Below is a small trained network, with its code and all its weights. Each question gives an input and a target symbol and asks what happens when units are switched off, that is, made to give their printed mean instead of their output.

import numpy as np


def w(rows, s, z=0):
    codes = np.array(rows[::2]) - 128.0
    scale = np.full(codes.shape[1], s)
    scale[-1] = z or s
    return codes * scale


def norm(h):
    return h / np.sqrt((h * h).mean(-1, keepdims=True) + 1e-5)


def f(y):
    return y / 2 * (1 + np.tanh(0.7978845608 * (y + 0.044715 * y**3)))


def softmax(a):
    e = np.exp(a - a.max(-1, keepdims=True))
    return e / e.sum(-1, keepdims=True)


def log_softmax(a):
    a = a - a.max(-1, keepdims=True)
    return a - np.log(np.exp(a).sum(-1, keepdims=True))


def net(x, mask):
    ids = ['ΦΨΩεμπ'.index(c) for c in x.split()]
    T = len(ids)
    res = E[ids] + P[:T]
    r = norm(res)
    for j in range(2):
        rows = slice(2 * j, 2 * j + 2)
        q, k, v = (r @ M[0][rows].T for M in (Q, K, V))
        z = softmax(np.where(np.tri(T) > 0, q @ k.T / 2**0.5, -1e9)) @ v
        o = O[0][rows]
        res = res + np.where(mask[j], z, o[:, -1]) @ o[:, :-1]
    y = f(norm(res) @ A[0][:, :-1].T + A[0][:, -1])
    res = res + np.where(mask[2:14], y, B[0][:, -1]) @ B[0][:, :-1]
    return log_softmax(norm(res)[-1] @ U[:, :-1].T + U[:, -1])


Q, K, V, O, A, B = {}, {}, {}, {}, {}, {}
E = w([
[29,166,90,139,130],'Φ',
[55,130,253,161,123],'Ψ',
[148,152,90,114,210],'Ω',
[165,135,72,185,53],'ε',
[122,109,78,58,135],'μ',
[196,93,84,222,139],'π',
],0.0035)
P = w([
[22,253,59,157,172],'0',
[72,220,35,134,175],'1',
[120,164,69,93,191],'2',
[162,126,80,84,128],'3',
[170,84,80,106,117],'4',
[188,66,95,139,99],'5',
],0.0013)
Q[0] = w([
[178,86,172,116,102],'H1',
[132,143,6,63,172],'H1',
[138,130,41,71,157],'H2',
[2,194,74,173,113],'H2',
],0.0081)
K[0] = w([
[62,173,130,178,126],'H1',
[252,69,84,146,68],'H1',
[254,54,88,176,101],'H2',
[185,39,172,60,142],'H2',
],0.0071)
V[0] = w([
[106,146,116,139,3],'H1',
[205,70,152,105,131],'H1',
[102,154,129,6,148],'H2',
[155,155,218,170,163],'H2',
],0.0039)
O[0] = w([
[211,32,94,105,214,118],'H1',
[53,206,66,78,208,5],'H1',
[202,193,178,38,82,96],'H2',
[142,175,5,211,91,120],'H2',
],0.0028,0.0024)
A[0] = w([
[254,61,127,129,157,69],'N1',
[125,139,102,135,101,254],'N2',
[133,111,90,115,176,95],'N3',
[118,139,141,174,146,107],'N4',
[118,127,135,136,137,78],'N5',
[197,194,136,124,141,28],'N6',
[119,147,180,75,142,6],'N7',
[150,106,141,161,160,103],'N8',
[104,96,114,120,137,121],'N9',
[113,98,212,167,106,20],'N10',
[105,125,135,154,151,111],'N11',
[119,144,144,157,139,131],'N12',
],0.0091,0.002)
B[0] = w([
[162,69,39,217,77,220],'N1',
[192,75,159,163,132,191],'N2',
[153,166,209,164,114,160],'N3',
[145,69,122,64,114,182],'N4',
[131,140,121,100,128,124],'N5',
[2,83,68,171,180,119],'N6',
[182,84,57,100,130,131],'N7',
[142,151,106,114,73,160],'N8',
[162,171,136,150,147,140],'N9',
[88,39,208,129,135,252],'N10',
[166,121,126,79,136,161],'N11',
[130,101,137,104,130,168],'N12',
],0.0047,0.0033)
U = w([
[24,136,56,140,204,132],'Φ',
[84,35,215,121,121,188],'Ψ',
[89,205,141,125,18,3],'Ω',
[166,118,83,2,116,148],'ε',
[192,213,190,148,200,98],'μ',
[194,81,60,202,88,191],'π',
],0.0073,0.0015)

Each question gives the input, a string of symbols that net reads in full, and the target symbol t.
The units are the heads (2 rows each of Q, K, V and O) and the neurons (one row each of A and B). Each row of codes is followed by its name. A weight is (code - 128) times the scale printed after its matrix; where a second scale follows, it is the last column's (O, A, B and U).
mask holds one flag per unit, heads first, then neurons. A switched-off unit (its flag False) gives its mean, the last column of its rows in O or B, instead of its output. The means were averaged over made-up inputs and are rounded, as every weight is.
A unit's drop is (log p(t) with every unit on - log p(t) with that unit switched off) / (log p(t) with every unit on - log p(t) with every unit switched off).
The circuit of an input: a set's keep is (log p(t) with only the set's units on - log p(t) with every unit switched off) / (log p(t) with every unit on - log p(t) with every unit switched off). Starting from the 12 units with the biggest drops (on a tie, the unit counted first), units are removed one at a time, each time the one whose removal leaves the highest keep (on an exact tie, the one counted first), for as long as the keep stays at least 0.8.
units of the circuit, in order: the units of the circuit, biggest drop first
top k neurons: the k neurons with the biggest drops, biggest first
which heads matter: for each layer, one digit per head in row order, 1 if its drop is at least 0.15 and else 0, layers parted by /
drop of u: that unit's drop, to one decimal
input Ω ε Ψ ε Φ, target μ: which heads matter -> 10
input ε Ψ Ω Φ, target Ω: which heads matter -> 01
input Ψ Ψ π Ω, target μ: units of the circuit, in order -> [H1; N3]
input ε Φ Ψ π Ψ μ, target μ: which heads matter -> 10
input Ψ Ω π Ψ Ω, target μ: units of the circuit, in order -> [H1; N3; N1]
input Φ Ψ Φ, target π: top 3 neurons -> [N10; N2; N3]
input π Ψ μ, target μ: which heads matter -> 00
input Ψ Ψ Ψ ε Φ, target μ: which heads matter -> 10
input Φ μ μ Φ Φ, target ε: which heads matter -> 01
input π Φ Ψ Ω Ω Φ, target Ω: top 3 neurons -> [N10; N1; N6]
input Ψ Ψ Φ, target π: top neuron -> [N10]
input Ω Φ ε π Ψ Φ, target Φ: drop of N2 -> -0.1
input Ψ Ω Ω Ω Ψ μ, target ε: drop of N5 -> 0.0
input Ω Ψ Ω Ω Ψ μ, target ε: drop of N10 -> 0.3
